Below are the code and all the weights of a small trained network. Each question names an input and a class and asks about switching units off, where a switched-off unit gives its printed mean instead of its output.

import numpy as np


def w(rows, s, z=0):
    codes = np.array(rows[::2]) - 128.0
    scale = np.full(codes.shape[1], s)
    scale[-1] = z or s
    return codes * scale


def norm(h):
    return h / np.sqrt((h * h).mean(-1, keepdims=True) + 1e-5)


def f(y):
    return np.maximum(y, 0)


def log_softmax(a):
    a = a - a.max(-1, keepdims=True)
    return a - np.log(np.exp(a).sum(-1, keepdims=True))


def net(x, mask):
    res = np.array(x, float).reshape(1, 3) / 4 @ E
    u = 0
    for l in range(2):
        y = f(norm(res) @ A[l][:, :-1].T + A[l][:, -1])
        res = res + np.where(mask[u : u + 15], y, B[l][:, -1]) @ B[l][:, :-1]
        u += 15
    return log_softmax(norm(res)[-1] @ U[:, :-1].T + U[:, -1])


A, B = {}, {}
E = w([
[201,78,179,84],'x0',
[219,239,2,79],'x1',
[118,10,13,103],'x2',
],0.0032)
A[0] = w([
[106,132,82,181,140],'L0N1',
[209,69,205,2,4],'L0N2',
[101,180,146,192,99],'L0N3',
[175,79,100,204,99],'L0N4',
[128,128,129,137,87],'L0N5',
[210,103,160,102,31],'L0N6',
[135,128,99,127,100],'L0N7',
[138,161,176,163,5],'L0N8',
[148,176,148,96,86],'L0N9',
[94,183,142,110,101],'L0N10',
[78,122,119,177,99],'L0N11',
[105,177,125,181,13],'L0N12',
[123,127,102,95,105],'L0N13',
[139,167,89,145,193],'L0N14',
[103,156,98,215,51],'L0N15',
],0.0077,0.0033)
B[0] = w([
[100,131,172,53,201],'L0N1',
[3,166,140,45,232],'L0N2',
[160,101,174,78,211],'L0N3',
[140,126,153,112,167],'L0N4',
[120,146,122,132,128],'L0N5',
[94,141,157,71,177],'L0N6',
[133,140,154,138,157],'L0N7',
[206,109,157,106,160],'L0N8',
[183,56,159,122,190],'L0N9',
[160,81,177,77,187],'L0N10',
[107,198,133,117,188],'L0N11',
[132,116,162,71,157],'L0N12',
[123,155,182,160,162],'L0N13',
[82,107,190,134,252],'L0N14',
[60,162,94,126,172],'L0N15',
],0.0054,0.003)
A[1] = w([
[98,2,152,174,85],'L1N1',
[116,74,57,133,109],'L1N2',
[65,73,28,85,154],'L1N3',
[128,77,175,149,86],'L1N4',
[182,68,114,78,60],'L1N5',
[128,72,58,120,27],'L1N6',
[117,27,38,143,110],'L1N7',
[179,152,80,87,77],'L1N8',
[118,191,46,152,139],'L1N9',
[25,204,122,136,117],'L1N10',
[231,205,83,83,150],'L1N11',
[187,179,43,40,164],'L1N12',
[119,75,151,224,77],'L1N13',
[127,118,148,251,3],'L1N14',
[100,73,227,86,164],'L1N15',
],0.0065,0.0024)
B[1] = w([
[82,255,119,165,166],'L1N1',
[196,135,207,132,151],'L1N2',
[181,137,185,100,200],'L1N3',
[138,166,95,138,151],'L1N4',
[57,202,89,106,147],'L1N5',
[205,103,204,147,143],'L1N6',
[213,151,200,114,163],'L1N7',
[91,141,102,199,151],'L1N8',
[31,139,149,145,148],'L1N9',
[155,80,99,63,187],'L1N10',
[73,93,113,201,186],'L1N11',
[68,114,148,166,197],'L1N12',
[118,185,104,218,138],'L1N13',
[68,152,118,139,129],'L1N14',
[155,101,12,150,253],'L1N15',
],0.0055,0.0062)
U = w([
[71,118,140,58,168],'0',
[79,143,113,251,147],'1',
[224,119,199,140,151],'2',
[167,90,27,99,77],'3',
[191,102,62,178,2],'4',
],0.014,0.0077)

Each question gives the input, the list of numbers given to net, and the class t.
The units are the neurons (one row each of A and B). Each row of codes is followed by its name. A weight is (code - 128) times the scale printed after its matrix; where a second scale follows, it is the last column's (A, B and U).
mask holds one flag per neuron, layer by layer. A switched-off neuron (its flag False) gives its mean, the last column of its row in B, instead of its output. The means were averaged over made-up inputs and are rounded, as every weight is.
A unit's drop is (log p(t) with every unit on - log p(t) with that unit switched off) / (log p(t) with every unit on - log p(t) with every unit switched off).
The circuit of an input: a set's keep is (log p(t) with only the set's units on - log p(t) with every unit switched off) / (log p(t) with every unit on - log p(t) with every unit switched off). Starting from the 12 units with the biggest drops (on a tie, the unit counted first), units are removed one at a time, each time the one whose removal leaves the highest keep (on an exact tie, the one counted first), for as long as the keep stays at least 0.8.
units of the circuit, in order: the units of the circuit, biggest drop first
unit that matters most: the unit with the biggest drop
top k neurons: the k neurons with the biggest drops, biggest first
top k neurons in layer l: the k neurons of layer l with the biggest drops, biggest first
drop when u is switched off: that unit's drop, to one decimal
input [1,2,0], class 3: unit that matters most => L0N14
input [-5,7,2], class 1: units of the circuit, in order => [L1N11, L1N12]
input [-4,5,5], class 1: top 2 neurons in layer 1 => [L1N9, L1N12]
input [-4,4,-6], class 2: top 4 neurons in layer 0 => [L0N2, L0N14, L0N9, L0N10]
input [4,7,7], class 1: top 3 neurons in layer 1 => [L1N11, L1N12, L1N8]
input [-6,-6,7], class 2: units of the circuit, in order => [L1N7, L1N3, L0N2, L1N2]
input [-2,-1,-1], class 3: units of the circuit, in order => [L1N15, L1N12]
input [-7,-2,-8], class 2: top 3 neurons => [L0N2, L0N8, L0N3]
input [-7,-4,-7], class 0: top 2 neurons => [L0N15, L1N3]
input [-8,4,3], class 0: top 2 neurons in layer 1 => [L1N15, L1N10]
input [0,6,-5], class 1: top 2 neurons => [L1N11, L1N3]
input [-5,3,-6], class 2: top 2 neurons in layer 0 => [L0N2, L0N9]
input [1,-3,0], class 3: top 3 neurons in layer 1 => [L1N15, L1N12, L1N11]
input [-2,5,6], class 2: unit that matters most => L1N3
input [0,-2,0], class 3: top 2 neurons => [L0N11, L0N9]
input [-7,6,5], class 0: top 2 neurons => [L0N14, L0N1]
input [-2,-1,2], class 3: top 2 neurons in layer 1 => [L1N10, L1N12]
input [-1,-4,-6], class 2: top 2 neurons in layer 1 => [L1N11, L1N12]
input [2,2,-2], class 3: top 2 neurons => [L1N15, L0N9]
input [7,0,-2], class 0: units of the circuit, in order => [L0N2]
input [5,4,0], class 0: top 2 neurons in layer 0 => [L0N2, L0N6]
input [5,8,-5], class 1: drop when L1N11 is switched off => 0.5
